Here is a tiny trained network, its code and every weight. The questions are about switching its units off for an input and a target symbol, where a switched-off unit gives its printed mean instead of its output.

import numpy as np


def w(rows, s, z=0):
    codes = np.array(rows[::2]) - 128.0
    scale = np.full(codes.shape[1], s)
    scale[-1] = z or s
    return codes * scale


def norm(h):
    return h / np.sqrt((h * h).mean(-1, keepdims=True) + 1e-5)


def f(y):
    return y / 2 * (1 + np.tanh(0.7978845608 * (y + 0.044715 * y**3)))


def softmax(a):
    e = np.exp(a - a.max(-1, keepdims=True))
    return e / e.sum(-1, keepdims=True)


def log_softmax(a):
    a = a - a.max(-1, keepdims=True)
    return a - np.log(np.exp(a).sum(-1, keepdims=True))


def net(x, mask):
    ids = ['ΣΩαητψ'.index(c) for c in x.split()]
    T = len(ids)
    res = E[ids] + P[:T]
    r = norm(res)
    for j in range(2):
        rows = slice(4 * j, 4 * j + 4)
        q, k, v = (r @ M[0][rows].T for M in (Q, K, V))
        z = softmax(np.where(np.tri(T) > 0, q @ k.T / 4**0.5, -1e9)) @ v
        o = O[0][rows]
        res = res + np.where(mask[j], z, o[:, -1]) @ o[:, :-1]
    y = f(norm(res) @ A[0][:, :-1].T + A[0][:, -1])
    res = res + np.where(mask[2:18], y, B[0][:, -1]) @ B[0][:, :-1]
    return log_softmax(norm(res)[-1] @ U[:, :-1].T + U[:, -1])


Q, K, V, O, A, B = {}, {}, {}, {}, {}, {}
E = w([
[118,37,81],'Σ',
[147,155,203],'Ω',
[108,197,67],'α',
[106,248,148],'η',
[140,59,169],'τ',
[143,38,127],'ψ',
],0.014)
P = w([
[125,124,148],'0',
[180,135,136],'1',
[73,134,166],'2',
[254,145,125],'3',
[32,126,195],'4',
[179,153,29],'5',
],0.0095)
Q[0] = w([
[254,153,98],'head 1',
[196,157,100],'head 1',
[107,128,151],'head 1',
[126,120,123],'head 1',
[128,131,128],'head 2',
[98,131,152],'head 2',
[162,117,101],'head 2',
[86,163,160],'head 2',
],0.085)
K[0] = w([
[2,108,167],'head 1',
[31,130,151],'head 1',
[139,119,118],'head 1',
[118,132,137],'head 1',
[131,128,120],'head 2',
[190,130,128],'head 2',
[47,127,148],'head 2',
[218,125,54],'head 2',
],0.061)
V[0] = w([
[90,156,17],'head 1',
[84,48,5],'head 1',
[128,171,225],'head 1',
[148,82,181],'head 1',
[139,100,142],'head 2',
[140,103,137],'head 2',
[106,100,189],'head 2',
[134,135,113],'head 2',
],0.027)
O[0] = w([
[16,79,65,70],'head 1',
[136,74,5,3],'head 1',
[146,197,189,217],'head 1',
[220,149,145,138],'head 1',
[164,101,161,125],'head 2',
[161,110,154,124],'head 2',
[126,58,180,138],'head 2',
[131,151,115,126],'head 2',
],0.028,0.011)
A[0] = w([
[115,94,100,92],'neuron 1',
[131,129,45,22],'neuron 2',
[124,103,158,130],'neuron 3',
[125,123,145,99],'neuron 4',
[128,135,134,110],'neuron 5',
[183,23,113,1],'neuron 6',
[41,73,183,221],'neuron 7',
[136,212,70,97],'neuron 8',
[184,172,120,205],'neuron 9',
[109,101,128,152],'neuron 10',
[88,63,80,114],'neuron 11',
[120,122,141,101],'neuron 12',
[110,75,255,134],'neuron 13',
[49,144,87,107],'neuron 14',
[239,92,101,50],'neuron 15',
[176,129,77,52],'neuron 16',
],0.031,0.0061)
B[0] = w([
[163,130,159,161],'neuron 1',
[217,108,177,177],'neuron 2',
[122,129,110,140],'neuron 3',
[129,134,122,131],'neuron 4',
[124,131,129,130],'neuron 5',
[48,103,199,180],'neuron 6',
[13,183,71,200],'neuron 7',
[73,78,152,145],'neuron 8',
[58,93,148,214],'neuron 9',
[107,114,152,144],'neuron 10',
[203,100,212,214],'neuron 11',
[129,136,117,126],'neuron 12',
[172,191,55,250],'neuron 13',
[33,79,200,213],'neuron 14',
[118,128,2,211],'neuron 15',
[85,86,121,152],'neuron 16',
],0.063,0.015)
U = w([
[196,25,150,252],'Σ',
[177,160,245,98],'Ω',
[34,96,204,126],'α',
[61,204,75,14],'η',
[215,105,45,181],'τ',
[94,64,4,142],'ψ',
],0.011,0.0029)

Each question gives the input, a string of symbols that net reads in full, and the target symbol t.
The units are the heads (4 rows each of Q, K, V and O) and the neurons (one row each of A and B). Each row of codes is followed by its name. A weight is (code - 128) times the scale printed after its matrix; where a second scale follows, it is the last column's (O, A, B and U).
mask holds one flag per unit, heads first, then neurons. A switched-off unit (its flag False) gives its mean, the last column of its rows in O or B, instead of its output. The means were averaged over made-up inputs and are rounded, as every weight is.
A unit's drop is (log p(t) with every unit on - log p(t) with that unit switched off) / (log p(t) with every unit on - log p(t) with every unit switched off).
The circuit of an input: a set's keep is (log p(t) with only the set's units on - log p(t) with every unit switched off) / (log p(t) with every unit on - log p(t) with every unit switched off). Starting from the 12 units with the biggest drops (on a tie, the unit counted first), units are removed one at a time, each time the one whose removal leaves the highest keep (on an exact tie, the one counted first), for as long as the keep stays at least 0.8.
circuit, biggest first: the units of the circuit, biggest drop first
unit that matters most: the unit with the biggest drop
top k neurons: the k neurons with the biggest drops, biggest first
which heads matter: for each layer, one digit per head in row order, 1 if its drop is at least 0.15 and else 0, layers parted by /
drop when u is switched off: that unit's drop, to one decimal
input η τ Σ, target τ: unit that matters most	neuron 14
input α α τ α η α, target η: which heads matter	00
input α α Σ η, target Σ: circuit, biggest first	(head 1; neuron 2; neuron 11)
input η η Ω Ω α, target Ω: which heads matter	10
input Ω α α ψ Ω, target ψ: circuit, biggest first	(head 1; neuron 15)
input Ω τ α η ψ τ, target ψ: circuit, biggest first	(neuron 15; head 1)
input α Ω η α, target η: which heads matter	10
input η Σ η η ψ α, target ψ: circuit, biggest first	(neuron 15; head 1)
input τ Σ Σ τ, target Σ: which heads matter	10
input α α α ψ η, target ψ: circuit, biggest first	(head 1; neuron 15)
input ψ Σ η Σ, target η: which heads matter	00
input Ω η Σ ψ, target Σ: which heads matter	10
input τ α τ Ω η, target Ω: top 2 neurons	(neuron 15; neuron 7)
input Ω η ψ α, target ψ: circuit, biggest first	(head 1)
input η η ψ Ω, target ψ: drop when neuron 15 is switched off	0.4
input τ Ω Ω, target Ω: drop when head 1 is switched off	1.9
input ψ α η τ ψ, target τ: drop when neuron 7 is switched off	0.1
